Each row has a name. After each piece below comes the name of the row it's from, unless a question asks for something else. Each question is about the rows just above it. Places in a row count from 1.

[ 99 113 190 107 132  83]  sekeb
[ 93 119 165 127 121  99]  kug
[ 86  85 112 112  85 112]  pofip
[111 111 192  76  76  76]  geven
[119 140  89 149 114 160]  buka
[145 141  89  75 193 163]  tavos
[ 47 143 100 159  90 141]  Furef
[107 113  99  83 132 189]  vuri
How many entries does [ 93 119 165 127 121  99] have?
6
How many entries does [111 111 192  76  76  76] have?
6
Every place of [86] in pofip:
1
Every place of [192] in geven:
3
Put [ 83 132 107 190 113  99] back in order: which row is it?
sekeb
Every place of [76] in geven:
4 5 6
How many entries does [145 141] have?
2

[186 100 117  96  68 118 131 108 116 159  74 127  66 145 148 182 153  67
 151  75 116 137  99 146 150 175 115  68 142 137 103  93 140 191 157 110
 154 137  96 139 166] : sivab
[156 101 124  93 175  67  81 114  68 121 183 124 138 187  76 124 129 156
 148 155 127 126 136  69  85 176  65 139  71 159 139 111  68 189 139 191
  66 170  80 158 170] : nabu
[ 70  76 124 159 114 155 191 127 173  93  67  66 156 170  68  71  80 139
  85 170 124 176 111 139 121  81 124 136 129  65 183 175 139 187 126 148
 138 189 101  68 158] : depi
[ 92 128  76 152 125  85 109  65 157  70 191 102  73 134 128 143 172  77
 184 184 173 132 117  98  86  90 182 171 169 128 104  99 102 142 159 159
  72 138 108 163 157] : kat
[158 114 106 161  70 190  92  97 101 161 104 123  96 179 122 112  94  96
 185  78 189 147 149 163 159 152 178  69 102 126 124 126 152  66 129  72
  85  82 120  71 166] : nebis
How many entries does [158 114 106 161  70 190  92  97 101 161 104 123  96 179 122 112] have?
16
Put [163 157  92 128  76 152 125  85 109  65 157  70 191 102  73 134 128 143
 172  77 184 184 173 132 117  98  86  90 182 171 169 128 104  99 102 142
 159 159  72 138 108] back in order: which row is it?
kat
How many entries does [ 92 128  76 152 125  85 109  65 157  70 191 102  73 134 128] have?
15
[ 65  66  67  68  68  70  71  76  80  81  85  93 101 111 114 121 124 124
 124 126 127 129 136 138 139 139 139 148 155 156 158 159 170 170 173 175
 176 183 187 189 191] is which row reordered?
depi
Count the entries of [186 100 117  96  68 118 131 108 116 159  74]:
11
Count the entries of [156 101 124  93 175  67  81 114  68 121 183 124 138 187  76 124 129]:
17
Every place of [156] in nabu:
1 18

[126 142 143 133 146]  bol
[151 130 119 111 110]  Rik
[114 142 136 153 142]  dov
[112 116 144 100 152]  nup
[129 147 154 193 126]  vebik
[132 117 136  94 133]  kub
[143 124 143 133 146]  Zuri
[143 103 149  41 137]  pizu
At which places does dov hold [153]?
4
Number of entries in [126 142 143]:
3
Every place of [143] in Zuri:
1 3
Number of entries in [143 124 143 133]:
4

[128 140 150  92 136 139 137  73 130 131] : bubof
[139 131 114 126 130 134 142 149  95 116] : mel
[119 144 155 116 190 159 112  89 123 126] : reg
[108 159 179 110 141 176 137  67 108 125] : zoze
[135 171 168  80 148 123 196  51  92 124] : gebed
[125 159 159  94 144 129 148  72 112 132] : biso
[113 155 189 138 189 189 145 113  77 106] : lagu
[123 154 160  67 149 190 163  93  95 153] : bur
Every place of [189] in lagu:
3 5 6
Which row holds these entries in another order? [ 77 106 113 113 138 145 155 189 189 189]
lagu

[120  94 117  77]  Vumem
[119  64 120 120]  lipul
[127  63 127  63]  siso
[131 115 111 100]  Neno
[155 148 129 145]  tik
[114  98  91 108]  tunol
[104 107 129  93]  gir
[108 114 139 108]  Tosep
[170 113 138 114]  Ran
[115 111 130 113]  norer
[151  92 107 118]  kaz
How many entries does [127  63 127  63] have?
4
Places of [63] in row siso:
2 4
Which row holds these entries in another order? [113 115 111 130]
norer
[120 117  94  77] is which row reordered?
Vumem
Places of [114] in row Tosep:
2
Places of [119] in row lipul:
1
Number of entries in [151  92]:
2

[174 177 160  57 115 126 148 184 153] : Vid
[171 188 160  69 115 101 148 160 158] : beros
[171 143  70  83 115 104  83 184  83] : Kikud
[171 177 160  53 115 132 148 184 155] : bobef
Every place of [83] in Kikud:
4 7 9
[132 184 155 160 148 177 115  53 171] is which row reordered?
bobef

[147  85 117 154 130] = fud
[165 160 144 127 127] = dag
[153 153 116 153 129] = rif
[155 174 138 171 130] = zotut
[165 160 144 147 122] = lal
[ 62 108  98 137 134] = didab
[163 151 157 127 140] = pofen
[163 151 153 127 140] = bareb
[144 136 130 139 152] = sib
[118 120 127 129 133] = vun
Places of [153] in row rif:
1 2 4
How many entries does [153 153 116] have?
3
Which row holds these entries in another order? [130 136 139 144 152]
sib
At which places does pofen hold [163]?
1
Number of entries in [144 136 130 139 152]:
5

[111 113 143 122 105 158 115 161 150 139 133 114 123 139 135 138  82 150
 114 110 106 165  54 105 126 104 174 157 126 177] = zikap
[103 113 148 135 109 130 122 156 140 136 160 110 100 143 116 148  93 142
 101 112  93 174  51 101 144  93 164 109 121 164] = vulim
[103 113 148 135 109 130 122 156 140 136 160 110 100 139 116 148  93 142
 101 112  93 174  51 101 144  93 164 139 121 164] = kem
[100 113 138 128  97 160 127 143 136 158 130 106 114 145 148 122 102 167
 128  99 110 146  50 110 137 111 172 165 132 150] = Zesog
[164 148 155  51  93 136 101 130 101 110 103  93 116 174 165 100 113 122
 109 160 148 135 144 142 112  93 121 139 156 140] = zakug
Count the entries of [103 113 148]:
3
How many entries does [103 113 148 135 109 130 122 156 140 136 160 110 100 143 116 148  93 142
 101 112  93 174  51 101 144  93 164 109 121 164] have?
30
Put [164 121 109 164  93 144 101  51 174  93 112 101 142  93 148 116 143 100
 110 160 136 140 156 122 130 109 135 148 113 103] back in order: which row is it?
vulim
Every place of [156] in vulim:
8

[136 138 137 137 139 124]  kiga
[130 121 133 129 125 107]  gek
[189  98 155  94  78 140]  mepu
[189 158 155  94  78 140]  zag
[193 147 166 148 132 141]  Matol
[148  95 148 108 100  86]  ser
[153 103 141 112 100 114]  zolur
[121 108 126 111 111 110]  Fer
[116 105 116 113 109 117]  nuba
[193 147 166 148 100 141]  Gul
Number of entries in [121 108]:
2
Put [ 86 108 148  95 148 100] back in order: which row is it?
ser

[138 165  60 115 136  93 143] -> dez
[116  86 130 149 103 106 159] -> saset
[141 146  85 106 112  96 141] -> femam
[121 165 130 165 124 165 131] -> Zirab
Number of entries in [121 165 130 165]:
4
[165 131 121 165 130 165 124] is which row reordered?
Zirab
Every place of [165] in Zirab:
2 4 6
Number of entries in [141 146  85 106 112  96 141]:
7

[153 121 120 126 121] : mos
[127 135 151 161 134] : Ner
[ 94 141 161 148 149] : mef
[ 99 157  99  98 153] : dared
[127 135 151  74 116] : Ziz
Number of entries in [ 99 157  99  98]:
4
At which places does Ziz hold [74]?
4
Number of entries in [ 99 157  99  98 153]:
5
Places of [99] in row dared:
1 3

[113 121 112 113 123]  rotok
[193 111 141 110  56]  Gola
[149 111 123 112 122]  zatu
[122 149 112 123 111] is which row reordered?
zatu
At which places does rotok hold [121]?
2
At which places does rotok hold [112]?
3
At which places does zatu hold [149]?
1
Put [111 112 122 123 149] back in order: which row is it?
zatu
[122 149 111 123 112] is which row reordered?
zatu
At which places does rotok hold [113]?
1 4

[129  73 104 122 124 111 106 124 131  90 121 129  97 119] : kadu
[129  73 104 122 124 111 106 124 131  90 122  82  53 141] : lonog
[129  73 104 122 122 111 103 104 131  90 121 122 141  91] : kes
Put [ 73  90  91 103 104 104 111 121 122 122 122 129 131 141] back in order: which row is it?
kes
Every place of [104] in kes:
3 8

[102 127 127 102 127] -> Tez
[133 103 136  75 135] -> Nenem
[119  74 119  74 134] -> Laz
At which places does Tez hold [127]?
2 3 5
Every place of [102] in Tez:
1 4
Places of [119] in row Laz:
1 3
[134 119  74 119  74] is which row reordered?
Laz
Every place of [74] in Laz:
2 4
Put [127 102 127 102 127] back in order: which row is it?
Tez
At which places does Laz hold [134]?
5

[142 121 123 125  56 113 121 125 125] : sedo
[142  76  76 140 142  76  85  74 121] : negu
[142 124 121 125 142  76  76  74 124] : bevak
[136 142 166 137 136 142 142 136 136] : bizuf
Number of entries in [142  76  76]:
3
Every place of [125] in sedo:
4 8 9
How many entries does [136 142 166 137 136 142 142] have?
7
Places of [136] in row bizuf:
1 5 8 9
Places of [124] in row bevak:
2 9
Every place of [76] in negu:
2 3 6
Number of entries in [142 124 121 125 142]:
5

[136 114 119 124 126 118 125 124 125 133 136 139 135 133 130 118 121 128
 126 126 122 128 116 130 132 126 125 123] -> Kadus
[123 111 137 147 124 124 113 130 111 138 135 121 132 130 145 129 140 147
 117 139 127 141 110 147 119 131 146 137] -> bupo
[127 125 127 124 150 137 134 108 146 147 110 122 118 122 125 109 113 131
 106 146 110 156 162 125 109 153 143 146] -> bora
[127 125 127 124 132 147 134 118 146 147 110 122 118 151 125 146 113 131
 146 146 110 156 162 132 146 153 132 146] -> lut
How many entries does [123 111 137] have?
3
Places of [122] in row bora:
12 14
Every place of [146] in lut:
9 16 19 20 25 28
Every place of [126] in Kadus:
5 19 20 26

[156 132 138 139 139  89 120  89]  nogul
[143 148 115 115 181 115 115 178]  kos
[130 146 155  89 155 146 146 155]  ritur
Which row holds these entries in another order? [ 89 120  89 139 139 138 132 156]
nogul
Places of [155] in row ritur:
3 5 8
At which places does kos hold [115]?
3 4 6 7
How many entries does [156 132 138 139] have?
4
At which places does ritur hold [146]?
2 6 7
Which row holds these entries in another order? [138  89 132 156 139 139 120  89]
nogul
Places of [138] in row nogul:
3

[152 119  70 113 158 122 147 116 171 120 138  93 121 149 111 126 152 169
 145 134 130 122  97  97 167 180 108 133 133 138 143  99 107 148 148 107
 151 116 122 149 117  92 127 138 138 153] : Tadi
[144 112 102 142 139 106 163 119 169 109 108 119 133 147 137  91 129 155
 155 112 131 145 118 118 156 185 109 125 123 149 147 107 155 142 127 121
 141 128 106 147 123 115 163 125 141 148] : ked
[128 131 104 152 111 109 137 135 149 111  77 135 114 158 147  92  87 132
 132 137 156 158 120 113  94 114 132 133 146 129 151 107 140 106 157 143
 124 120  90 120 144 107 142 138 124 104] : nov
[128 116 104 152 111 109 137 135 149 111  77 106 114 158 147  92 151 132
 132 137 156 158 120 113  94 114 132 133 146 129 151 107 140 106 166 143
 124 120  90 120 144 107 142 138 124 104] : soze
[148 117 125 107 140 120 157  96 158 145 130 141 144 169 177 113 141 129
 159 120 101 146 146 118 168 146 125 139 111 124  87 104 126 109 155 157
 143 154 116 115 162 121 151 113 150 120] : rasad
[125 117  86 112 123 130 172 103 172 123 113 106 158 143 141 141 162 170
 124 130 135 118 144 131 155 174 122 133 116 138 116  95 103 165 142 123
 155 122 121 129 158 126 125 128 125 133] : midef
[152 119  70 113 158 122 147 116 171 120 163  93 121 149 111 126 152 169
 145 134 130 122  97  97 167 180 108 133 133 138 143  99 107 148 148 107
 151 116 122 149 117  92 127 138 138 153] : gizok
[121  93  78 147 107 124 165 113 184 127 105 140 160 137 148 124 142 174
 162 111 137 126 144 159 144 168 106 151 132 119 124  73 121 152 164 110
 168 147 101 118 132 155 128  87 105  80] : paze
[148 112 100  96 132 135 143  96 156 111 140 130 106 163 122 103 149 184
 130 134 104 119 102 108 171 139 146 101 117 113 128 107 121 144 136 135
 146 130  93 149 147 119 139 126  78 143] : Gipiz
[148 117 125 107 140 120 157  96 158 145 130 124 144 169 177 113 141 129
 159 120 101 146 146 118 168 146 125 139 111 124  87 104 126 109 155 157
 143 154 116 118 162 121 151 113 121  98] : fefi
Count the entries of [125 117  86 112 123 130 172 103 172 123 113 106 158 143 141 141 162 170
 124 130 135 118 144 131 155 174 122 133 116 138 116  95 103 165 142 123
 155 122 121 129 158 126 125]:
43
Number of entries in [148 117 125 107 140 120 157  96 158 145 130 124 144 169 177 113 141 129
 159 120 101 146 146 118 168 146 125 139 111 124  87 104 126 109 155 157
 143 154 116 118 162 121 151 113 121  98]:
46
Every place of [141] in rasad:
12 17
[107 142 138 124 104 128 131 104 152 111 109 137 135 149 111  77 135 114
 158 147  92  87 132 132 137 156 158 120 113  94 114 132 133 146 129 151
 107 140 106 157 143 124 120  90 120 144] is which row reordered?
nov
How many entries does [148] have?
1

[133 134 133 133 134 115] -> vip
[115  82 133 116 133 117] -> fuz
[140  85  81 143  57  98] -> Tefi
How many entries does [115] have?
1
Which row holds these entries in another order? [ 82 115 116 117 133 133]
fuz
Count the entries of [115  82 133 116 133 117]:
6
Number of entries in [140  85  81]:
3
Places of [134] in row vip:
2 5
How many entries does [140  85  81 143  57  98] have?
6

[157 131  80  94  61 106 126 115 117  62 140] -> Buki
[135  72 149  69 107  66 121  95  90 121  85] -> zumu
[152  91 153  92 113  92 113  90  86 125  84] -> Noli
[ 74 132  85 137 123 141 120 146 149 111 156] -> muko
[152  90 160  85 121 111 104  80  78 133  79] -> sev
[159  94 159 107  84 111  84  84  83  83  84] -> Futif
[133 117 132 112 121 110 126 121 119 125 117] -> tanup
[123 127 121 127 123 129 129 128 129 122 132] -> rap
[ 84  83  94 159 111  84  83  84 158  84 107] -> milim
[135 128 132 127 127  93 145 129 127  78 139] -> sesa
[135 128 132 127 127 126 124 125 124 129 124] -> bived
[176 158 106 100  91  98 170 155 154  92 159] -> rof
At which places does Futif hold [84]?
5 7 8 11
Put [ 83  83  84  84  84  84  94 107 111 159 159] back in order: which row is it?
Futif

[ 74 178 125 102 178 123 121 128  89 178 161  77 183  65 110 126  77] -> Zupif
[183  77 128 121 123 129 110 161  65  65  65 126 126 118 126 178 102] -> Latik
[121  77 183 126 126 129  65 128  65 126 110 119  65 161 123 102 178] -> tukul
At which places does tukul hold [102]?
16
Put [178 126 119 121  77 183 126 161  65 129 128 126 102  65 123 110  65] back in order: which row is it?
tukul
How many entries does [121  77 183 126 126 129  65 128  65 126] have?
10
Places of [178] in row Zupif:
2 5 10
Which row holds these entries in another order? [102 178 126 118 126 126  65  65  65 161 110 129 123 121 128  77 183]
Latik

[130 122 125 123 139 134 112 137 128 139 138 134 140 130 122 133 128 115
 107 127 150 123 136 138 130 130 126 134 142 115 115 126 125 123 145 127
 125 105 143 127 130 134 127 130 115 125 107] = Tage
[123 150 115 134 130 123 112 107 134 139 115 136 137 105 123 121 130 138
 134 125 125 125 127 145 133 138 130 142 107 130 125 122 139 127 143 127
 126 115 127 122 125 126 128 130 115 130 130] = Tibil
[123 150 115 134 130 123 112 107 134 139 115 136 137 105 123 139 134 138
 134 125 125 125 127 145 133 138 128 142 107 130 125 122 139 127 143 127
 126 115 139 122 125 126 128 130 115 130 130] = romu
[115 143 139 105 134 122 125 134 128 115 139 127 139 127 142 139 145 130
 115 125 112 125 125 138 115 107 126 130 137 123 138 133 136 123 150 129
 134 134 107 122 130 130 128 125 126 123 127] = Sif
Which row holds these entries in another order? [127 123 126 125 128 130 130 122 107 134 134 129 150 123 136 133 138 123
 137 130 126 107 115 138 125 125 112 125 115 130 145 139 142 127 139 127
 139 115 128 134 125 122 134 105 139 143 115]
Sif
Count the entries of [115 143 139 105 134 122 125 134 128 115 139 127 139 127 142 139 145 130
 115 125 112 125 125 138 115 107 126 130 137 123 138 133 136 123 150 129
 134 134 107 122 130 130 128 125 126 123 127]:
47
At which places does Tage hold [128]?
9 17
Places of [123] in row Sif:
30 34 46
Put [125 126 123 127 115 143 139 105 134 122 125 134 128 115 139 127 139 127
 142 139 145 130 115 125 112 125 125 138 115 107 126 130 137 123 138 133
 136 123 150 129 134 134 107 122 130 130 128] back in order: which row is it?
Sif
Which row holds these entries in another order? [130 123 150 115 134 130 123 112 107 134 139 115 136 137 105 123 139 134
 138 134 125 125 125 127 145 133 138 128 142 107 130 125 122 139 127 143
 127 126 115 139 122 125 126 128 130 115 130]
romu
Every place of [130] in Tibil:
5 17 27 30 44 46 47

